Here is a tiny trained network, its code and every weight. The questions are about switching its units off for an input and a class, where a switched-off unit gives its printed mean instead of its output.

import numpy as np


def w(rows, s, z=0):
    codes = np.array(rows[::2]) - 128.0
    scale = np.full(codes.shape[1], s)
    scale[-1] = z or s
    return codes * scale


def f(y):
    return y / 2 * (1 + np.tanh(0.7978845608 * (y + 0.044715 * y**3)))


def log_softmax(a):
    a = a - a.max(-1, keepdims=True)
    return a - np.log(np.exp(a).sum(-1, keepdims=True))


def net(x, mask):
    res = np.array(x, float).reshape(1, 7) / 4 @ E
    y = f(res @ A[0][:, :-1].T + A[0][:, -1])
    res = res + np.where(mask, y, B[0][:, -1]) @ B[0][:, :-1]
    return log_softmax(res[-1] @ U[:, :-1].T + U[:, -1])


A, B = {}, {}
E = w([
[111,183,158,162,71,95],'x0',
[98,175,110,161,30,150],'x1',
[56,61,107,180,91,132],'x2',
[158,91,116,107,57,108],'x3',
[83,129,167,137,117,67],'x4',
[78,179,25,1,113,126],'x5',
[164,185,75,135,131,50],'x6',
],0.0084)
A[0] = w([
[184,15,113,235,157,141,219],'N0',
[204,167,157,155,181,37,151],'N1',
[193,107,211,86,202,217,188],'N2',
[141,69,131,75,55,166,165],'N3',
[141,143,92,190,90,94,193],'N4',
[156,129,180,153,150,10,179],'N5',
[118,205,100,164,26,137,160],'N6',
[192,163,165,146,194,8,153],'N7',
[136,144,9,97,186,118,148],'N8',
[86,175,246,148,48,157,227],'N9',
[70,63,185,237,117,181,141],'N10',
[182,117,185,130,60,164,234],'N11',
[161,108,132,118,90,85,143],'N12',
[67,27,127,163,123,206,176],'N13',
[87,13,110,102,193,222,183],'N14',
[96,181,115,158,114,85,230],'N15',
[85,186,113,76,197,40,206],'N16',
[147,176,125,106,198,195,227],'N17',
[72,44,81,129,128,174,167],'N18',
[27,77,217,106,143,71,161],'N19',
[1,200,140,59,36,173,253],'N20',
],0.0072,0.0045)
B[0] = w([
[167,150,109,145,149,54,218],'N0',
[194,136,167,134,103,228,179],'N1',
[163,125,53,205,254,173,193],'N2',
[222,173,173,168,118,118,173],'N3',
[180,127,106,153,131,111,175],'N4',
[202,182,132,115,88,131,182],'N5',
[175,121,76,179,162,140,205],'N6',
[190,115,136,110,73,214,184],'N7',
[36,108,111,69,57,111,191],'N8',
[142,88,25,100,135,136,227],'N9',
[108,119,114,93,137,74,224],'N10',
[176,110,98,115,135,140,193],'N11',
[190,160,211,125,64,195,143],'N12',
[132,125,150,121,145,70,209],'N13',
[145,221,145,149,164,98,210],'N14',
[149,172,28,174,115,155,187],'N15',
[103,156,80,65,74,179,195],'N16',
[62,121,73,149,150,161,185],'N17',
[168,194,145,116,88,60,184],'N18',
[76,145,105,57,78,67,184],'N19',
[157,151,47,136,137,100,254],'N20',
],0.0071,0.009)
U = w([
[148,28,129,115,111,133,81],'0',
[93,70,196,186,123,191,79],'1',
[229,161,151,140,46,188,141],'2',
[99,193,189,155,155,69,65],'3',
[162,140,49,228,231,179,199],'4',
[100,99,104,101,161,226,33],'5',
[41,154,78,41,52,105,185],'6',
[59,69,254,167,106,217,2],'7',
],0.0076,0.0047)

Each question gives the input, the list of numbers given to net, and the class t.
The units are the neurons (one row each of A and B). Each row of codes is followed by its name. A weight is (code - 128) times the scale printed after its matrix; where a second scale follows, it is the last column's (A, B and U).
mask holds one flag per neuron, in row order. A switched-off neuron (its flag False) gives its mean, the last column of its row in B, instead of its output. The means were averaged over made-up inputs and are rounded, as every weight is.
A unit's drop is (log p(t) with every unit on - log p(t) with that unit switched off) / (log p(t) with every unit on - log p(t) with every unit switched off).
The circuit of an input: a set's keep is (log p(t) with only the set's units on - log p(t) with every unit switched off) / (log p(t) with every unit on - log p(t) with every unit switched off). Starting from the 12 units with the biggest drops (on a tie, the unit counted first), units are removed one at a time, each time the one whose removal leaves the highest keep (on an exact tie, the one counted first), for as long as the keep stays at least 0.8.
units of the circuit, in order: the units of the circuit, biggest drop first
top k neurons: the k neurons with the biggest drops, biggest first
drop of u: that unit's drop, to one decimal
input [-7,-5,8,1,2,-1,6], class 6: units of the circuit, in order => N2, N6
input [8,6,7,7,3,-8,1], class 4: top 2 neurons => N6, N9
input [-4,-3,1,-5,-6,7,-1], class 6: units of the circuit, in order => N8
input [8,-8,1,-5,-5,4,3], class 6: units of the circuit, in order => N8, N16
input [-1,3,-6,-2,3,5,-8], class 4: units of the circuit, in order => N2, N20
input [-4,6,1,-1,6,-2,6], class 2: units of the circuit, in order => N2, N17, N5
input [-1,-4,-2,2,-2,2,8], class 6: top 3 neurons => N8, N16, N3
input [5,7,1,3,3,0,8], class 4: top 2 neurons => N6, N15
input [8,-8,2,-4,-5,-6,3], class 2: drop of N6 => 0.2
input [-2,0,4,4,4,-1,-8], class 3: drop of N14 => 0.2
input [-2,-2,6,-5,1,3,-6], class 3: drop of N14 => 0.3
input [-3,7,-8,6,2,0,-4], class 4: drop of N15 => -0.1
